Here is a tiny trained network, its code and every weight. The questions are about switching its units off for an input and a class, where a switched-off unit gives its printed mean instead of its output.

import numpy as np


def w(rows, s, z=0):
    codes = np.array(rows[::2]) - 128.0
    scale = np.full(codes.shape[1], s)
    scale[-1] = z or s
    return codes * scale


def norm(h):
    return h / np.sqrt((h * h).mean(-1, keepdims=True) + 1e-5)


def f(y):
    return y / 2 * (1 + np.tanh(0.7978845608 * (y + 0.044715 * y**3)))


def log_softmax(a):
    a = a - a.max(-1, keepdims=True)
    return a - np.log(np.exp(a).sum(-1, keepdims=True))


def net(x, mask):
    res = np.array(x, float).reshape(1, 6) / 4 @ E
    u = 0
    for l in range(2):
        y = f(norm(res) @ A[l][:, :-1].T + A[l][:, -1])
        res = res + np.where(mask[u : u + 3], y, B[l][:, -1]) @ B[l][:, :-1]
        u += 3
    return log_softmax(norm(res)[-1] @ U[:, :-1].T + U[:, -1])


A, B = {}, {}
E = w([
[71,116,110,115,53,216,101],'x0',
[103,65,66,71,56,95,40],'x1',
[55,185,98,66,189,146,102],'x2',
[135,137,254,99,129,111,135],'x3',
[71,143,120,123,149,133,220],'x4',
[77,111,75,198,123,168,117],'x5',
],0.0087)
A[0] = w([
[88,98,98,31,125,7,235,3],'0.n1',
[182,113,192,67,129,119,162,90],'0.n2',
[93,152,206,40,92,171,167,5],'0.n3',
],0.012,0.0038)
B[0] = w([
[144,8,78,8,189,2,88,253],'0.n1',
[154,245,155,198,154,106,80,237],'0.n2',
[81,110,220,73,104,153,87,231],'0.n3',
],0.014,0.0043)
A[1] = w([
[9,142,223,33,70,151,189,6],'1.n1',
[40,187,62,68,160,155,108,2],'1.n2',
[96,164,132,159,211,115,241,98],'1.n3',
],0.012,0.0024)
B[1] = w([
[163,85,138,39,120,254,169,254],'1.n1',
[32,215,84,162,161,155,88,217],'1.n2',
[128,59,146,126,109,107,197,232],'1.n3',
],0.014,0.0057)
U = w([
[51,174,174,150,109,128,193,3],'0',
[117,88,95,195,50,204,219,166],'1',
[30,164,66,116,129,181,86,175],'2',
[89,133,228,14,103,234,99,136],'3',
[207,50,97,200,7,137,37,125],'4',
[170,225,255,166,101,83,116,188],'5',
[193,80,171,193,150,80,224,86],'6',
[142,59,105,62,168,24,84,108],'7',
],0.013,0.0039)

Each question gives the input, the list of numbers given to net, and the class t.
The units are the neurons (one row each of A and B). Each row of codes is followed by its name. A weight is (code - 128) times the scale printed after its matrix; where a second scale follows, it is the last column's (A, B and U).
mask holds one flag per neuron, layer by layer. A switched-off neuron (its flag False) gives its mean, the last column of its row in B, instead of its output. The means were averaged over made-up inputs and are rounded, as every weight is.
A unit's drop is (log p(t) with every unit on - log p(t) with that unit switched off) / (log p(t) with every unit on - log p(t) with every unit switched off).
The circuit of an input: a set's keep is (log p(t) with only the set's units on - log p(t) with every unit switched off) / (log p(t) with every unit on - log p(t) with every unit switched off). Starting from all 6 units, units are removed one at a time, each time the one whose removal leaves the highest keep (on an exact tie, the one counted first), for as long as the keep stays at least 0.8.
circuit, biggest first: the units of the circuit, biggest drop first
k most important neurons: the k neurons with the biggest drops, biggest first
top k neurons in layer l: the k neurons of layer l with the biggest drops, biggest first
drop when u is switched off: that unit's drop, to one decimal
input [-3,-8,7,0,-3,-3], class 6: circuit, biggest first : (1.n3)
input [-2,6,2,1,-7,4], class 4: circuit, biggest first : (0.n1 0.n3)
input [-6,4,-3,-3,-7,-8], class 5: circuit, biggest first : (0.n2 0.n1)
input [-1,4,4,-6,-5,-6], class 2: circuit, biggest first : (0.n1 1.n2)
input [6,-2,-8,-4,0,-7], class 5: 3 most important neurons : (0.n1 0.n2 1.n1)
input [-6,-3,3,-8,-7,-3], class 6: 2 most important neurons : (0.n1 0.n3)
input [-6,1,3,2,2,8], class 0: circuit, biggest first : (0.n1 1.n3)
input [-1,4,3,6,-4,6], class 2: top 2 neurons in layer 0 : (0.n3 0.n1)
input [-7,-5,4,8,2,6], class 6: 2 most important neurons : (1.n3 1.n2)
input [-5,0,-4,2,1,0], class 5: 2 most important neurons : (0.n2 1.n1)
input [-7,0,-8,-4,-1,-6], class 5: 3 most important neurons : (0.n2 1.n3 1.n1)
input [2,-8,-8,0,6,-8], class 5: top 2 neurons in layer 0 : (0.n2 0.n3)
input [2,2,-1,2,5,8], class 1: top 2 neurons in layer 0 : (0.n1 0.n3)
input [0,-4,-5,3,-2,0], class 5: circuit, biggest first : (0.n2)
input [0,4,2,2,-3,4], class 2: 2 most important neurons : (0.n3 0.n1)
input [-3,3,3,6,5,-7], class 7: top 2 neurons in layer 0 : (0.n1 0.n2)
input [-7,-6,3,1,4,-5], class 7: drop when 0.n2 is switched off : -0.2
input [-3,-1,4,-3,5,-4], class 7: drop when 0.n1 is switched off : 1.0
input [-1,-2,5,-2,6,-8], class 7: drop when 0.n1 is switched off : 3.1
input [2,-3,-1,5,-6,-7], class 5: circuit, biggest first : (0.n2)
input [-8,-1,-3,-2,-5,-4], class 5: top 2 neurons in layer 0 : (0.n2 0.n1)
